Below are the code and all the weights of a small trained network. Each question names an input and a class and asks about switching units off, where a switched-off unit gives its printed mean instead of its output.

import numpy as np


def w(rows, s, z=0):
    codes = np.array(rows[::2]) - 128.0
    scale = np.full(codes.shape[1], s)
    scale[-1] = z or s
    return codes * scale


def f(y):
    return y / 2 * (1 + np.tanh(0.7978845608 * (y + 0.044715 * y**3)))


def log_softmax(a):
    a = a - a.max(-1, keepdims=True)
    return a - np.log(np.exp(a).sum(-1, keepdims=True))


def net(x, mask):
    res = np.array(x, float).reshape(1, 5) / 4 @ E
    y = f(res @ A[0][:, :-1].T + A[0][:, -1])
    res = res + np.where(mask, y, B[0][:, -1]) @ B[0][:, :-1]
    return log_softmax(res[-1] @ U[:, :-1].T + U[:, -1])


A, B = {}, {}
E = w([
[169,212,130,96,109,185,167],'x0',
[93,40,134,159,100,220,117],'x1',
[115,134,176,140,26,120,63],'x2',
[14,169,114,117,133,170,215],'x3',
[153,151,126,253,134,180,151],'x4',
],0.0054)
A[0] = w([
[129,134,127,129,134,122,133,196],'n1',
[40,83,129,92,140,82,126,97],'n2',
[180,141,129,104,138,83,115,182],'n3',
[86,64,134,65,96,115,99,163],'n4',
[119,165,120,132,168,114,162,148],'n5',
[142,141,140,114,123,97,119,124],'n6',
[175,69,144,100,77,127,70,17],'n7',
[97,249,135,32,66,165,147,60],'n8',
[144,88,135,185,101,197,116,246],'n9',
[124,171,114,175,220,113,201,89],'n10',
[167,116,143,251,64,100,65,27],'n11',
[197,149,128,94,150,69,111,177],'n12',
[125,95,126,158,144,248,148,76],'n13',
[236,128,131,70,156,47,102,158],'n14',
[154,113,136,113,117,122,111,179],'n15',
[41,66,127,77,135,73,119,122],'n16',
[119,122,124,156,154,184,150,169],'n17',
],0.014,0.0013)
B[0] = w([
[122,140,123,130,136,126,135,138],'n1',
[40,85,137,112,154,74,133,211],'n2',
[170,120,90,103,152,101,148,185],'n3',
[71,95,148,53,110,137,60,212],'n4',
[109,185,124,136,123,157,96,177],'n5',
[142,101,120,104,141,132,138,144],'n6',
[168,168,125,96,101,182,5,193],'n7',
[136,207,211,41,83,155,243,249],'n8',
[167,67,148,208,73,163,124,216],'n9',
[77,228,72,166,163,191,57,240],'n10',
[171,166,222,253,127,26,102,235],'n11',
[182,123,72,105,165,89,165,213],'n12',
[137,36,92,152,118,200,191,230],'n13',
[241,124,43,80,180,78,155,255],'n14',
[154,126,116,113,112,122,101,146],'n15',
[24,71,142,86,135,66,113,229],'n16',
[124,104,89,148,135,175,145,187],'n17',
],0.028,0.0062)
U = w([
[2,56,147,74,148,64,106,114],'0',
[216,121,23,77,209,60,160,202],'1',
[152,115,152,83,71,144,23,2],'2',
[74,214,67,173,178,185,61,176],'3',
[168,132,227,230,102,56,99,74],'4',
[141,17,84,187,88,225,195,141],'5',
[117,192,206,56,74,162,244,181],'6',
],0.0047,0.00068)

Each question gives the input, the list of numbers given to net, and the class t.
The units are the neurons (one row each of A and B). Each row of codes is followed by its name. A weight is (code - 128) times the scale printed after its matrix; where a second scale follows, it is the last column's (A, B and U).
mask holds one flag per neuron, in row order. A switched-off neuron (its flag False) gives its mean, the last column of its row in B, instead of its output. The means were averaged over made-up inputs and are rounded, as every weight is.
A unit's drop is (log p(t) with every unit on - log p(t) with that unit switched off) / (log p(t) with every unit on - log p(t) with every unit switched off).
The circuit of an input: a set's keep is (log p(t) with only the set's units on - log p(t) with every unit switched off) / (log p(t) with every unit on - log p(t) with every unit switched off). Starting from the 12 units with the biggest drops (on a tie, the unit counted first), units are removed one at a time, each time the one whose removal leaves the highest keep (on an exact tie, the one counted first), for as long as the keep stays at least 0.8.
units of the circuit, in order: the units of the circuit, biggest drop first
unit that matters most: the unit with the biggest drop
k most important neurons: the k neurons with the biggest drops, biggest first
drop when u is switched off: that unit's drop, to one decimal
input [7,4,2,2,-6], class 6: unit that matters most : n8
input [-8,4,6,-1,-2], class 0: 2 most important neurons : (n16 n4)
input [-3,-5,5,5,1], class 6: 2 most important neurons : (n8 n4)
input [8,-4,-5,2,3], class 3: 2 most important neurons : (n10 n5)
input [5,5,-5,3,-2], class 5: 2 most important neurons : (n13 n17)
input [-3,7,-5,-7,-8], class 0: 2 most important neurons : (n16 n4)
input [5,8,4,-2,-5], class 2: 2 most important neurons : (n7 n4)
input [8,-8,-4,4,6], class 3: 2 most important neurons : (n10 n5)
input [-8,3,7,4,3], class 4: 2 most important neurons : (n11 n9)
input [-8,4,-1,-8,-1], class 4: drop when n9 is switched off : 0.1
input [7,3,-1,0,1], class 5: drop when n17 is switched off : 0.1
input [-7,4,8,-5,5], class 4: drop when n11 is switched off : 1.6
input [2,4,-3,5,-8], class 0: 2 most important neurons : (n16 n2)
input [-4,5,8,-8,6], class 4: units of the circuit, in order : (n11)
